Here is a tiny trained network, its code and every weight. The questions are about switching its units off for an input and a target symbol, where a switched-off unit gives its printed mean instead of its output.

import numpy as np


def w(rows, s, z=0):
    codes = np.array(rows[::2]) - 128.0
    scale = np.full(codes.shape[1], s)
    scale[-1] = z or s
    return codes * scale


def f(y):
    return np.maximum(y, 0)


def softmax(a):
    e = np.exp(a - a.max(-1, keepdims=True))
    return e / e.sum(-1, keepdims=True)


def log_softmax(a):
    a = a - a.max(-1, keepdims=True)
    return a - np.log(np.exp(a).sum(-1, keepdims=True))


def net(x, mask):
    ids = ['βδεημξπτφψω'.index(c) for c in x.split()]
    T = len(ids)
    res = E[ids] + P[:T]
    u = 0
    for l in range(2):
        r = res
        for j in range(3):
            rows = slice(2 * j, 2 * j + 2)
            q, k, v = (r @ M[l][rows].T for M in (Q, K, V))
            z = softmax(np.where(np.tri(T) > 0, q @ k.T / 2**0.5, -1e9)) @ v
            o = O[l][rows]
            res = res + np.where(mask[u + j], z, o[:, -1]) @ o[:, :-1]
        u += 3
        y = f(res @ A[l][:, :-1].T + A[l][:, -1])
        res = res + np.where(mask[u : u + 12], y, B[l][:, -1]) @ B[l][:, :-1]
        u += 12
    return log_softmax(res[-1] @ U[:, :-1].T + U[:, -1])


Q, K, V, O, A, B = {}, {}, {}, {}, {}, {}
E = w([
[185,91,191,82,125,214,112,110,144,121],'β',
[111,86,81,122,80,181,108,153,151,151],'δ',
[192,83,178,114,70,126,150,125,209,57],'ε',
[75,94,71,92,126,82,100,184,156,133],'η',
[156,149,149,206,40,108,193,99,140,159],'μ',
[100,100,52,151,47,124,192,116,95,224],'ξ',
[113,164,58,77,124,124,153,117,119,203],'π',
[53,170,97,126,58,103,197,71,144,130],'τ',
[198,136,196,109,247,2,94,75,161,117],'φ',
[108,202,94,128,86,139,84,33,131,165],'ψ',
[224,180,120,120,114,162,113,34,141,158],'ω',
],0.018)
P = w([
[172,205,165,135,104,167,92,220,176,186],'0',
[49,75,187,15,31,126,169,169,254,167],'1',
[167,133,155,61,120,188,193,169,44,137],'2',
[180,182,100,172,156,119,83,176,158,139],'3',
[26,48,131,60,69,113,178,114,235,129],'4',
[170,111,101,73,160,186,171,102,42,66],'5',
[195,166,28,205,177,84,73,120,141,86],'6',
[32,20,55,101,116,77,177,72,220,79],'7',
[172,111,95,78,204,204,153,66,46,24],'8',
],0.0084)
Q[0] = w([
[147,150,117,184,180,200,103,216,6,86],'0.h1',
[145,101,85,81,98,147,153,69,89,93],'0.h1',
[48,107,74,20,127,210,46,29,149,84],'0.h2',
[65,117,124,112,217,91,141,126,102,90],'0.h2',
[71,134,110,72,98,125,132,2,251,166],'0.h3',
[151,113,94,102,97,137,169,139,152,121],'0.h3',
],0.021)
K[0] = w([
[104,129,243,131,100,182,91,215,172,227],'0.h1',
[112,74,132,153,191,198,100,79,111,126],'0.h1',
[145,125,50,29,220,212,6,142,66,125],'0.h2',
[97,153,153,17,90,123,119,146,125,126],'0.h2',
[132,91,31,131,195,140,111,5,95,72],'0.h3',
[138,111,79,135,118,136,179,146,109,64],'0.h3',
],0.021)
V[0] = w([
[151,220,99,68,176,146,195,191,202,234],'0.h1',
[135,80,147,166,120,135,91,95,93,95],'0.h1',
[158,174,155,105,62,96,69,186,101,162],'0.h2',
[122,113,93,157,185,165,169,107,134,116],'0.h2',
[127,135,114,133,245,138,254,104,218,112],'0.h3',
[170,185,116,100,173,91,180,67,123,107],'0.h3',
],0.0079)
O[0] = w([
[114,174,91,148,252,154,175,185,132,106,254],'0.h1',
[131,114,136,121,72,127,107,115,118,157,74],'0.h1',
[44,158,140,108,129,141,145,109,125,113,193],'0.h2',
[157,102,115,172,110,112,134,129,133,133,93],'0.h2',
[159,117,55,107,79,150,132,181,126,62,120],'0.h3',
[134,209,116,64,120,179,132,152,161,95,166],'0.h3',
],0.0038,0.0057)
A[0] = w([
[105,151,143,88,135,90,120,82,208,72,78],'0.n1',
[139,94,133,98,136,59,140,163,76,187,137],'0.n2',
[218,111,155,224,161,110,108,218,77,118,106],'0.n3',
[128,145,185,91,81,132,112,118,12,142,23],'0.n4',
[110,86,114,91,184,181,179,56,86,115,103],'0.n5',
[25,28,202,139,71,92,80,96,187,150,29],'0.n6',
[153,58,110,180,133,190,113,183,51,149,53],'0.n7',
[44,217,150,145,108,132,104,93,44,61,68],'0.n8',
[112,103,124,255,127,113,63,201,131,154,126],'0.n9',
[67,38,187,174,145,167,197,130,151,41,29],'0.n10',
[115,90,154,60,190,183,91,115,98,92,3],'0.n11',
[137,164,171,215,113,78,86,176,197,79,42],'0.n12',
],0.0094,0.004)
B[0] = w([
[123,76,93,180,49,213,99,125,121,163,254],'0.n1',
[72,149,97,151,175,163,111,119,164,132,182],'0.n2',
[85,148,119,145,6,206,97,91,108,159,169],'0.n3',
[180,117,183,174,239,110,154,151,137,101,148],'0.n4',
[151,110,147,136,93,45,78,133,123,102,231],'0.n5',
[198,109,235,90,159,78,173,14,171,127,216],'0.n6',
[91,76,136,175,126,191,128,97,183,106,165],'0.n7',
[107,80,157,135,158,42,127,179,149,76,182],'0.n8',
[225,175,80,62,136,78,107,227,141,104,184],'0.n9',
[109,184,56,118,214,82,116,178,147,169,192],'0.n10',
[64,126,95,139,99,99,192,107,128,145,178],'0.n11',
[35,100,149,90,136,111,95,163,37,123,177],'0.n12',
],0.011,0.0047)
Q[1] = w([
[128,145,71,174,164,84,122,127,198,166],'1.h1',
[124,127,157,100,93,103,127,116,194,182],'1.h1',
[138,114,118,83,173,144,165,188,5,136],'1.h2',
[95,131,161,184,114,188,47,143,70,114],'1.h2',
[138,112,144,182,128,200,128,195,85,47],'1.h3',
[138,148,155,94,70,155,137,91,251,126],'1.h3',
],0.018)
K[1] = w([
[150,116,1,162,134,66,99,79,125,94],'1.h1',
[167,121,99,150,105,125,115,50,76,39],'1.h1',
[78,167,166,55,168,176,190,187,121,210],'1.h2',
[117,97,248,114,86,185,80,220,225,166],'1.h2',
[136,104,209,143,124,200,133,244,193,149],'1.h3',
[199,87,46,193,109,99,60,53,106,35],'1.h3',
],0.016)
V[1] = w([
[43,144,140,197,123,98,126,115,184,37],'1.h1',
[177,212,150,135,158,119,86,99,140,81],'1.h1',
[159,150,182,203,35,74,171,154,95,207],'1.h2',
[98,172,237,128,130,144,109,191,246,68],'1.h2',
[132,39,111,161,160,127,76,118,94,194],'1.h3',
[70,143,140,144,153,141,91,96,76,106],'1.h3',
],0.011)
O[1] = w([
[161,64,74,197,104,117,98,87,140,185,140],'1.h1',
[110,160,167,111,67,142,88,28,115,54,100],'1.h1',
[115,213,210,255,123,134,134,170,195,95,104],'1.h2',
[192,73,44,115,45,85,69,71,110,95,167],'1.h2',
[144,121,205,44,112,112,126,200,161,180,71],'1.h3',
[115,82,150,119,109,112,84,127,129,204,3],'1.h3',
],0.0057,0.0051)
A[1] = w([
[242,200,144,179,89,235,106,144,61,225,93],'1.n1',
[107,208,88,112,150,46,104,178,72,158,138],'1.n2',
[146,63,121,156,151,144,28,158,83,61,166],'1.n3',
[218,229,139,161,158,125,144,85,69,175,173],'1.n4',
[101,144,172,102,201,160,190,149,87,149,121],'1.n5',
[60,146,184,90,107,162,70,69,58,136,48],'1.n6',
[167,196,167,190,168,174,69,156,74,120,136],'1.n7',
[93,147,172,125,130,132,73,32,118,205,57],'1.n8',
[242,74,185,159,103,130,186,122,99,101,3],'1.n9',
[147,185,127,88,208,66,52,185,64,103,57],'1.n10',
[228,164,156,135,186,104,111,57,125,119,43],'1.n11',
[156,255,120,115,144,160,24,152,42,171,110],'1.n12',
],0.0098,0.0046)
B[1] = w([
[80,126,105,114,148,148,145,65,125,8,216],'1.n1',
[42,150,159,144,132,110,137,165,108,79,253],'1.n2',
[129,151,197,109,158,157,159,158,137,167,229],'1.n3',
[108,124,117,68,114,103,116,112,225,187,223],'1.n4',
[143,142,90,107,141,139,140,80,58,187,198],'1.n5',
[123,55,125,168,163,185,141,115,155,49,169],'1.n6',
[151,82,104,100,116,120,112,161,97,160,180],'1.n7',
[176,209,122,99,116,97,36,156,66,125,213],'1.n8',
[156,122,185,163,175,187,62,152,30,84,179],'1.n9',
[172,121,132,174,109,165,113,63,223,122,215],'1.n10',
[77,83,116,148,123,121,135,210,155,112,195],'1.n11',
[195,91,180,148,139,81,154,139,79,197,232],'1.n12',
],0.015,0.0069)
U = w([
[93,148,158,96,110,172,130,55,112,79,192],'β',
[76,104,174,80,5,203,118,170,103,191,160],'δ',
[108,157,195,152,159,108,116,126,165,126,94],'ε',
[144,75,78,210,95,125,139,102,103,149,176],'η',
[126,117,163,92,82,42,179,164,62,70,104],'μ',
[141,155,179,99,164,110,154,67,104,167,131],'ξ',
[254,189,92,79,130,132,185,195,105,80,225],'π',
[160,82,114,57,162,69,139,116,117,98,4],'τ',
[147,78,178,127,155,111,137,125,50,115,22],'φ',
[51,154,88,93,184,129,94,185,80,115,73],'ψ',
[124,165,124,103,111,111,50,133,95,139,222],'ω',
],0.0064,0.0027)

Each question gives the input, a string of symbols that net reads in full, and the target symbol t.
The units are the heads (2 rows each of Q, K, V and O) and the neurons (one row each of A and B). Each row of codes is followed by its name. A weight is (code - 128) times the scale printed after its matrix; where a second scale follows, it is the last column's (O, A, B and U).
mask holds one flag per unit, layer by layer, with each layer's heads first. A switched-off unit (its flag False) gives its mean, the last column of its rows in O or B, instead of its output. The means were averaged over made-up inputs and are rounded, as every weight is.
A unit's drop is (log p(t) with every unit on - log p(t) with that unit switched off) / (log p(t) with every unit on - log p(t) with every unit switched off).
The circuit of an input: a set's keep is (log p(t) with only the set's units on - log p(t) with every unit switched off) / (log p(t) with every unit on - log p(t) with every unit switched off). Starting from the 12 units with the biggest drops (on a tie, the unit counted first), units are removed one at a time, each time the one whose removal leaves the highest keep (on an exact tie, the one counted first), for as long as the keep stays at least 0.8.
units of the circuit, in order: the units of the circuit, biggest drop first
top k neurons: the k neurons with the biggest drops, biggest first
top k neurons in layer l: the k neurons of layer l with the biggest drops, biggest first
which heads matter: for each layer, one digit per head in row order, 1 if its drop is at least 0.15 and else 0, layers parted by /
input η π η μ η δ φ, target φ: units of the circuit, in order -> [0.n12 1.n12 0.n3 1.n6]
input π ψ η μ ω μ ω η β, target φ: units of the circuit, in order -> [0.h1 1.n9 0.n4]
input β ξ β ε ω μ, target β: which heads matter -> 010 / 000
input δ μ β ε β ξ, target η: which heads matter -> 000 / 100
input π η ε η μ μ φ η, target δ: which heads matter -> 001 / 001
input ξ μ μ, target β: which heads matter -> 000 / 000
input β π ε, target π: units of the circuit, in order -> [0.n10 1.n2 1.h3]
input φ μ φ η μ ξ δ, target π: top 2 neurons in layer 0 -> [0.n9 0.n7]
input τ ψ β ω, target τ: top 3 neurons -> [1.n4 1.n12 1.n1]
input η φ δ τ ψ δ ξ, target ψ: units of the circuit, in order -> [1.n2 0.n6 1.h1]
input φ φ δ ψ μ μ ψ π, target ω: top 2 neurons -> [1.n8 0.n8]
input η ξ η φ ξ π μ π, target ψ: units of the circuit, in order -> [1.h2 0.n6 1.n2]
input π μ φ, target ω: top 2 neurons -> [1.n8 0.n2]
input ε π ε π π ω ξ δ, target β: which heads matter -> 001 / 100
input β π μ η ω π τ, target η: units of the circuit, in order -> [1.h1 0.n8]
input φ τ ε ξ ω ε η, target ε: top 4 neurons -> [1.n10 0.n9 1.n2 0.n1]
input ψ β μ μ μ, target ε: units of the circuit, in order -> [1.h2]
input φ ψ ω, target τ: top 2 neurons -> [1.n4 1.n1]
input μ ε δ β, target β: top 4 neurons -> [1.n1 0.n3 0.n8 1.n12]
input ω η ξ π, target ξ: units of the circuit, in order -> [1.n12 1.n5 1.h2]
input ω β τ, target μ: top 3 neurons -> [0.n8 0.n6 1.n10]
input τ ξ μ μ ψ ω ε ψ, target β: top neuron in layer 1 -> [1.n6]
input β δ μ τ ε, target η: top neuron in layer 0 -> [0.n10]
input μ δ τ β φ ξ ω ξ, target β: which heads matter -> 001 / 100
input π β π ξ ε, target ψ: which heads matter -> 100 / 000
input η η τ τ β τ μ, target μ: top 4 neurons -> [0.n12 0.n9 0.n3 1.n2]
input η δ π η ξ ε μ φ, target δ: which heads matter -> 001 / 000
input β ξ η ξ μ, target ξ: top 2 neurons -> [1.n5 0.n6]
